Each row has a class, written after it.
[ -36  -59 -149  171 -199   52 -214  326 -534 -456  -62 -199 -117   98
   49   73 -232  193 -612  -66 -685   80  409  285 -173 -349  271 -107
  237   87  598   61  -53 -481 -221 -331]  <135>
[ 140   42  127   86 -330  283 -173    6  183  -44 -401  495  -56  228
 -211  -51   95  116    6  142   24  -40  528 -199 -219 -378  -67 -155
   -7   78   70 -360 -283 -328   17 -193]  <63>
[ -48  281  -49   39  281 -394  297   95 -119 -122  500 -392   32 -208
  174  236 -163 -254 -239  256  -51 -141 -345 -137  209  217  180 -224
 -158  -69 -130  163 -101  499 -405  -71]  <188>
[ -10  138 -189   62   68 -146  246  -42  285  335  -53  147  142 -169
  -95  132   -3   75  210   79  125    9  146 -175  138 -163 -127   13
 -200 -192 -255 -171   83  137  237  146]  <53>
[ 181  336 -280  380 -259   54   61   82 -293   17   67 -264  130 -245
 -140  187 -184   50 -279 -122 -109   43 -570  -67 -145  116  198 -264
 -240 -169  818  343 -178  -69 -286  -61]  <136>
[  14   84   21  -37 -342   28 -187 -198   23  110 -330  162 -252  243
  -74    9  -42  -61  119  129  -84 -192  -50   64  -89 -123  101  134
    7  230  201 -144 -145 -184  -86  -92]  <136>
[-108  -19 -361  248   -3  348  -69  323 -112   75   18  -57 -323  -20
   38  261  170    8  -45  318 -151  132  361   26  103   15  102   -7
  383   -4   79 -327  106  -44   14 -123]  <103>
[-380   -7   29 -177  -80 -168  308    4  102  159  -15  386  170   14
   34   84  -70  -75  220  194  224  -77 -167 -113  180  159   20   -1
  -17 -313 -171 -107   75  286  -78   64]  <92>
[-210   84  536 -376  -47  109  202  -58   29 -168 -330   59  -65   19
   14 -162    1 -109   51   29   75   55  -61  -51 -287  107  -24   87
  227  290  101 -254 -235 -186  -97 -166]  <79>
[-221  111   19 -154 -382  -56  150  113   29 -247 -325   87  -60  113
   -7   62   14   69   67  123   -3   86  283  -68   35   32   73 -108
  -40 -103   80 -363 -100   27  -43 -126]  <27>
[  -4    8 -355  343  375  452  103  146  -66  220  143  246   12 -205
 -107  173  147 -177 -320  304  -25   -4  287 -415   21   10 -359 -181
  283   -8  129 -125  -65 -116 -123 -204]  <188>
[ -97  -30  377 -386  391  171  140  111    2 -244  143   50   84 -196
  129  -80 -101 -123 -116   -1  252    8 -103  151  109  251 -177  -32
   67  121 -204  -61   19  100    3   41]  <22>
[-534  402  107   72 -401  -88  296  305  -99  332 -100  244  -34  147
   64  401 -375 -175  186  400 -165    8 -624  103   35  -30  242  185
  308 -237  506 -209  -71    3 -288 -158]  <27>
[-524  -16  209 -185  221  100  268  401 -169 -159  304   45   89  -36
  185  199  -77 -169 -230  364 -179   26  110  -83  339  200  -51  -11
  384 -124  -83 -149  115  192 -198 -304]  <66>
[-372  -29  -18 -484  278  235  147 -258 -359  256 -197  -39   67 -574
  -44 -185  161   72  182 -241  -41   96 -112  125 -179  -86 -121  157
  619  367  234 -131   85 -231  115   45]  <135>
[-232  -44   93 -212   13  -72  139  -13   42  -98 -143   47   32    6
   31  -61   -6   25   34  -63   46  103  -81  -53  -22   47    0   30
   66  -67  -19  -52   40   16   93    3]  <64>
[-124  238  326 -556  100 -174   98 -354 -104  371   70  -56 -294 -186
 -168 -179  122  -46  441   17   65  -83 -285  313 -172  -96   15  378
  142  397 -272   -5   77  227  -19  -13]  <79>
[  41   83 -124  -55   38 -240   78   26  -31  -99  139  -12 -130  106
   33  184  -74  -90 -154  201  205  -49  -27  129  308  288 -152 -188
 -160  -54 -228  -31  -85  404 -192   32]  <103>
[-210  123 -133  -31  283 -176  169  147 -227   45   82 -270 -178  -72
  158  245   10  -69  -85  176 -269  -11 -145  122  146  203  252    8
  256   30  -23   75  130  134 -157   -4]  <63>
[-134 -159 -278   31  152   92   46 -134 -227  382 -500  247   55 -203
 -109  -53  170  145    8    8 -219   16  385 -245  -72 -231  -59  -92
  296  115  288  130   39 -231  115   10]  <63>
[ 264  -29 -188  -18  220  441 -163 -227  -41  155 -402  240 -179 -328
 -377 -183  135  157   93 -253  -72  -26  164    5 -212 -649 -265  -92
   64  419  356 -211 -175 -616  258   17]  <63>
[  59   12 -104 -109  -30  443 -198  -32   65  163 -250  119 -275 -146
  -77  -97  165  -74  134  108  246  -39 -176    8  -45 -264  -37   81
  143  340   53 -249  -56 -234  -29   36]  <22>
[ 224   89  -46  172 -226  -35 -226  107  -67 -233 -199  -83 -225  340
   -7  175  -31  -11 -361  204 -314  -65   90   51  -95 -101  247 -143
  -52   51  232  104 -316 -109 -161 -144]  <64>
[  42   94 -167  178 -368 -153 -118  -41  -75  337 -211  168   67  218
 -111   95   37   32 -159  -97 -154   14 -204  -18 -254 -446   71  108
    5  -54  269  377   -2  -79  173  -21]  <188>
[   4  231 -130 -183 -305  136 -102  139 -102 -343 -203  -22 -115   36
  -46   52  -54  141 -239 -143   13  169 -255  240  -84 -429  -10  -82
 -182  -10  237 -218  -73 -165   11  -49]  <22>
[-247   95  487 -248 -199 -312  224  -64  126   70  117   10   84  163
   41  -40 -168   -9  226   49  101   17 -422   52  -70   18  173  379
  -73 -124 -191  -12   83  175  -42  -46]  <63>
[ 389  126   32  -46 -328 -432 -313  -45  145 -277  195 -130  -67  261
   -9  148  102   18 -145   18  -45 -146  -80  161   61 -231  135   82
 -309  -10 -443  260   21  237 -147  102]  <188>
[ -84   77 -285  114  -81  -98  253   94  -13   58 -146   -1   62   97
   87  142  -82  109  -88   93  -50   79   39 -172  -67  -19   52 -190
  -75 -263  -27  -60 -117 -133   12   50]  <27>
[ -38  -19  221 -210  145    6  113  -44   18  -90  -88  -94  102 -171
    6 -210    3   84  -41 -223  144   57  -30   11 -196   60   33   49
  -16   97  -40   67  123 -117  160   32]  <136>
[  89   81  164 -294  291  271  -48 -261  164   63  -48  -69   73 -572
 -102 -163  109  -75  225 -199  362   77 -356 -170 -130  -82  -55  178
  127  279  178 -175 -142    8  258  116]  <27>
[-345   71  -50 -102  124  259  216   47   -2  230 -243  439   76 -110
  -47   62   89  -98  147   93  140  -25   -1 -182    4 -168 -210  -56
  295   23   79 -290   47 -195  131  -51]  <149>
[ 219 -177  127   67 -217 -122 -101  -19  185   54 -118   39   13  325
  -44 -152 -149  188  -21  -48   50  -32   -2   93  -93 -280   81  138
 -327  -91 -200  222  -69 -193  267  131]  <135>
[-141  104   75  325 -598 -183  -34  219    1  -36 -129  105   34  551
  -35  254 -192   19 -188  165 -305  -15  195   -3   40  -72   70   34
   40 -217  236  112  -46  -57  148 -231]  <103>
[  23  152   73 -230  290   79   59  -69 -216  -81   -6 -336  -92  -65
   33  -78 -139   45 -234   11  -51   95 -114  -31  -57  -50  -74  115
   64  205   66  113 -145 -182  157 -102]  <136>
[-185  116 -189 -224 -239 -132  153 -345 -171 -271 -207 -198  -22  -13
 -254  -52  -81  205   92 -262 -165  139   74  -58  -55  -93 -186  -77
 -205   46  291 -216  -49 -151  197 -160]  <149>
[ 174   -9 -327  349 -359 -104  -28    4  133 -112  -97  -92 -110  239
  -62  210  -19  117 -137   89 -232 -107  290  -54  179 -399   28   53
 -109 -137   26 -236  -77 -270  144  -11]  <64>
[-131 -246   83  -52   24   20  161  -82  -21  222 -321  251  134  149
  -32 -204  -14  127   12  -24   42   90  462 -138 -110  -91 -191    0
  164   17 -161   -5 -134 -229  300    6]  <53>
[  67  112   -1  -92  -49 -359  -33  -83  160   64   41  -68   79   21
   16  136  -18  -43   -5  -87 -150  -80  -60  236   42 -271   24  175
  -10    1  -49  -92   80   75   91   12]  <63>
[  36 -143 -168   23  369  241  -48  200 -149  167  124  159  168  -45
  109   22 -116  -91 -295   62   99  105   -2   52   75  282 -305 -189
  161  -75  -53  240 -120  -36  -15   72]  <92>
[ 150  192  161  118 -185  -20  -76  -42  116   40 -142   74   18   80
  -15  103   44 -124   87 -140 -110 -184 -602   37 -390 -152  329   21
  -27   87  301  195 -122 -262 -155   57]  <64>
[  -4   22   31  -52  353  314   20  -78  -56  -44   92 -234    4 -385
  -81 -162   56  -18  143  -82  104   76   17 -194  -17  207 -181 -187
   29  242   36 -182  -63  -59   37  -64]  <188>
[-479 -300  -57 -196  -75   60  339   -6 -166  -25 -517  237  290 -210
  -93 -150   63  232  -74 -160  -92  236  655 -253 -153 -207 -262  -76
  449  -43  245 -386   24 -426  308 -173]  <64>
[ 174   26 -366  159  174  563 -107 -231  -50  263  242  -74   75 -614
  -90 -147  139  133  463  -43  161  189  256 -259  179   47 -253  -90
  106   40   17 -208 -137  106   70  241]  <79>
[-273 -152   57 -175  357  279 -119   18   56  261 -251  361  158 -543
   11   80  361 -279   79  -51   58 -297 -166   49 -123 -490    1   54
  687  521  106 -444  363 -351 -133  -31]  <92>
[-122  488 -142   96 -124 -136   53    0   75   89 -250   14  101 -279
 -139  448  -30 -191  -73  -15 -289 -288 -839   85  -74 -317  303  240
   65   19  742 -115  -57 -169  -80  -31]  <66>
[  29   79  195  -30 -101 -138   67 -265  266  160 -174   45  -10   45
  -69 -113  102  -36  306    8   45    9  207 -198 -155 -177  -81  278
   43  152 -176 -303  -59  -57  100  -31]  <135>
[-712  -40  197  -12 -216  -44  347  209   23  -76 -157  577  354  322
   94  286  -96 -160 -124  141 -140 -156   89 -497  407   29 -251 -128
  294 -285  477 -253   35  -20 -179 -486]  <103>
[ -68  -49 -599  168 -209  288  148 -248 -219  154 -524 -308  -83 -379
 -272 -197  143  346   29  -76  -79  206  411 -366 -115 -251 -206  100
   54   95  512 -189  -83 -426  324  -17]  <149>
[ -65   72  144 -157  455   68  240   56  -26  -57  246 -160   77 -187
  174   25   50 -108  -78    9  -36  -16   22  -53   76  106 -113  -12
  190   54 -236  -82   16  -11   -9  -23]  <53>
[-130  152 -129    4  147  123   40 -150   49  156  174  -43   47 -403
  -27   83   19  -73  267   37  -59  -42 -142 -142  110   35   18  131
  105    3  206 -224   36  170  -21   -6]  <63>
[ 131 -228 -222 -157  281  -33  -76 -179 -379  168  355 -277   -6 -234
   72 -251  -40  123  -89 -153   17  114  -40  390   -9  129  -84  105
    8   25 -204  431   86  234   10  249]  <27>
[ 336 -406 -437  156  155  284   96 -316   73  316 -109 -211  -80 -115
  -25 -421 -211  355  142  -63  322  243  346 -217   88 -351 -410    2
 -162  -91 -133  -44 -355 -333  680  369]  <22>
[  40  206  523 -230  899 -210  412  113  198 -270  518 -280 -113 -263
  328    9 -311 -333  114  169  293  -30 -374  133   12  626  263   -9
 -301  115 -520  -95  -42  520 -270  150]  <63>
[ -55 -174  -73 -305  -70   34  -61 -128 -192   68 -453  218 -198  169
   41 -103   71   52 -141   80   70   16  132  158 -147 -288  -95   96
  289  226  -21  -14  -42 -279   22   41]  <79>
[  -6  296   92  145   24  -33  184   60  -23 -230  142 -126  -62  -44
  -90  109 -133  -48 -120   65  -86  -79   -8 -102  -23  190  -39 -177
 -251    4  112 -132 -220  136 -145 -173]  <92>
[ 333  113 -303  367  124  146 -336   53   73   75  185   -2   31   39
 -114  160   77  -52 -149 -108 -114   -7  -40   -3  -66 -116  -72 -170
 -160   10   57  185  -30  -18  154   11]  <135>
[-311  -54 -155 -149  389  376   99  155  -69 -189  -13   71  -67 -350
   84   46  209 -112   14  253  139   82  236 -200  188  364 -124 -229
  258   89  -48 -398   28  220 -229  -74]  <66>
[ -26  217   83 -107 -221   12 -152  -67 -151  -94 -254  -35 -431  233
  -99  -22   26   39  122  143 -155  -44  -25  128 -197 -125  284    7
   56  277  112  -21 -224  -61  -88 -106]  <149>
[  16 -269  148 -194   10  -60 -149  -36 -353   -3  -35  -18  -89  194
   70 -199  -12  129 -299   -2   65   44 -103  276 -151  274  181  -42
  119   68 -130  528  -57  117 -114   97]  <136>
[-425 -238  -94 -368  145  289  151   23 -223  126 -272  320  130  -52
    2 -194  130  125   87  -21  288  205  190 -127   87  233 -318 -160
  279   18 -170   18   23  -36   92   32]  <53>
[   5  -46  -93 -173  199  231  191 -170 -235  145  -56 -208  -49 -231
  -25 -250  121  105  -53  -51  161  259   43 -183  -36   90 -198   45
  188   89  -42  102  -91  -79   82   59]  <22>
[-305   10   32  151   73 -207  315  165  114  105   33  258  141  -50
  112  353   44 -300 -233  271 -304 -269  -70 -211  148 -241  102  145
  374 -159  152 -259   76  -44 -231 -187]  <22>
[-299  -81  183  -47 -406  120  262  162  169  107 -394  476   98  415
  -36  -62 -119  105  142  190  297   75  386 -199  131   56 -266 -120
  -45 -204 -138 -270 -169 -122  207  -99]  <53>
[ -26    0   -6  -29  -32    7  -27  -39  113  -13  -99  107  -98  -91
  -71   -2   41  -38   72   40  -20   -6   44  -35  -52 -220   35  -10
   41   93   11 -144    6    8   31    6]  <66>
[ 142 -128 -111   83  305  106 -147 -117  108   78  110  -80  196 -252
   60 -175   80   79   84 -263  117   93   64 -201  -16  -74 -117   53
  -12   27  -87  172  114    1  264  174]  <63>
[ 140 -135  -59  140 -192  408  212  -17  -28  -57  -80   90  102   28
  -94 -294 -138  201   -5   76  304  248  438 -346  -21  179 -420 -146
 -257 -238   48  -82 -457 -149  158   14]  <79>
[ 325 -133  -84  -91    3  144 -419 -381  -11  257 -255   70  -46 -121
  -58 -164  162   99   93 -420 -138  -26 -412  165 -228 -431  -80  132
  162  216  387  146   45 -439   15  192]  <149>
[ 149   46  -65 -156   34  -75  -90   13 -135 -338 -190 -165 -154   30
   22    9  -19    7 -426  -73 -112  -19  239  182 -118  -42   -1 -172
  -65  228  119  -85 -118 -135  -25 -138]  <136>
[  65  -94  430   12 -139    7 -151  224  170 -247  -26  424   30  392
   40   17  -27 -239 -106  147  136 -309   49  113  -94  136  -32  -65
 -124   63 -154   -3  -15  -90 -202 -158]  <136>
[ 204   74   32  116   53  -99 -161   43  148 -215   60   21  -11  226
   32  195  -17    7 -158  -16 -262 -107  -62   20  -42 -251  111  -32
  -97  -69  -45   86  -94  -94  106   25]  <136>
[ 179   71  -26   15  224   76  -33  -74    3  181  255  -91   70 -477
  -43  -80  -37   69   98  -12  167   63 -279  -66 -167 -264  165  187
 -106  -35  -84  114   -3  127  150  202]  <66>
[ 217  112   -5  134  -15 -405  -88 -101  -59 -132  257 -343  -18 -138
  -25   95  -53  -13 -120   -2 -273  -47  -16   76  -53  -10  294   88
 -134   -9  -12  141  -27  265 -153    3]  <22>
[ 382 -245 -375  128  333  480 -390 -287 -200  567 -271  261   35 -278
  -67 -384  230  120  135 -333  231  187  162   57 -358 -161 -192   29
  276  301   90  486   50 -293  271  399]  <63>
[ 162  -69 -191 -214  282  346  -95 -109 -204    4  229 -125 -114 -231
  -97 -261   45   22  -84  -28  436  190  104  -10  171  329 -487 -151
 -146  161 -320  171  -27  189  146   75]  <63>
[  71  169  -59 -123 -134  -10  -63  -53  -33  193 -325   82 -340   54
 -100   89  131  -17   95   76 -244 -134 -239  254 -355 -411  334  207
  180  243   69  -34 -124 -364  -32   49]  <79>
[  95 -102 -169  310   64  119 -165 -221  212   -8  -11  -84   60 -134
  -43   13  164  -97  161  -65 -142 -103  398 -303  192   -9 -151   49
   14  137  159 -224  172   14  139  -49]  <136>
[-203  139  202 -356  324 -283  260  -93  192    2  320  -29  172 -349
    2  101  -66  -65  190 -187  -19 -129 -545   85  133 -226   70  249
  -98  -76 -164 -148  323  119   69   50]  <136>
[  28  111  114   65  404   63  116   87   24  147  439  -64   34 -181
   32   70  -85 -133  -26  167  -89    3 -122  -89   89  -35   87  -47
   45  -75 -180   48 -107  204   -5  -32]  <53>
[  59   69  113 -264  220 -124 -272 -176 -258   -1  306 -137 -167 -140
   23  -73  139  -63  -45 -121 -120  -61 -285  235 -137 -124  155  228
  113  250 -167  360  191  257  -69   14]  <79>
[ -89  206 -201    8 -276 -327  137   77  -67 -482 -187  -95  -43  119
   22  317  -59  -61 -281   22 -321  -37   57   70   51  -46  241 -299
  -68 -108  364 -222 -141   26 -249 -164]  <103>
[   1  -70  275 -308  338  132  102 -123   80  145  -78   35   73 -185
   50 -225  -36    6   92 -123  300  133 -280  -37 -174  -38  -13  146
  109  129  -79   22  -33 -109  182  123]  <136>
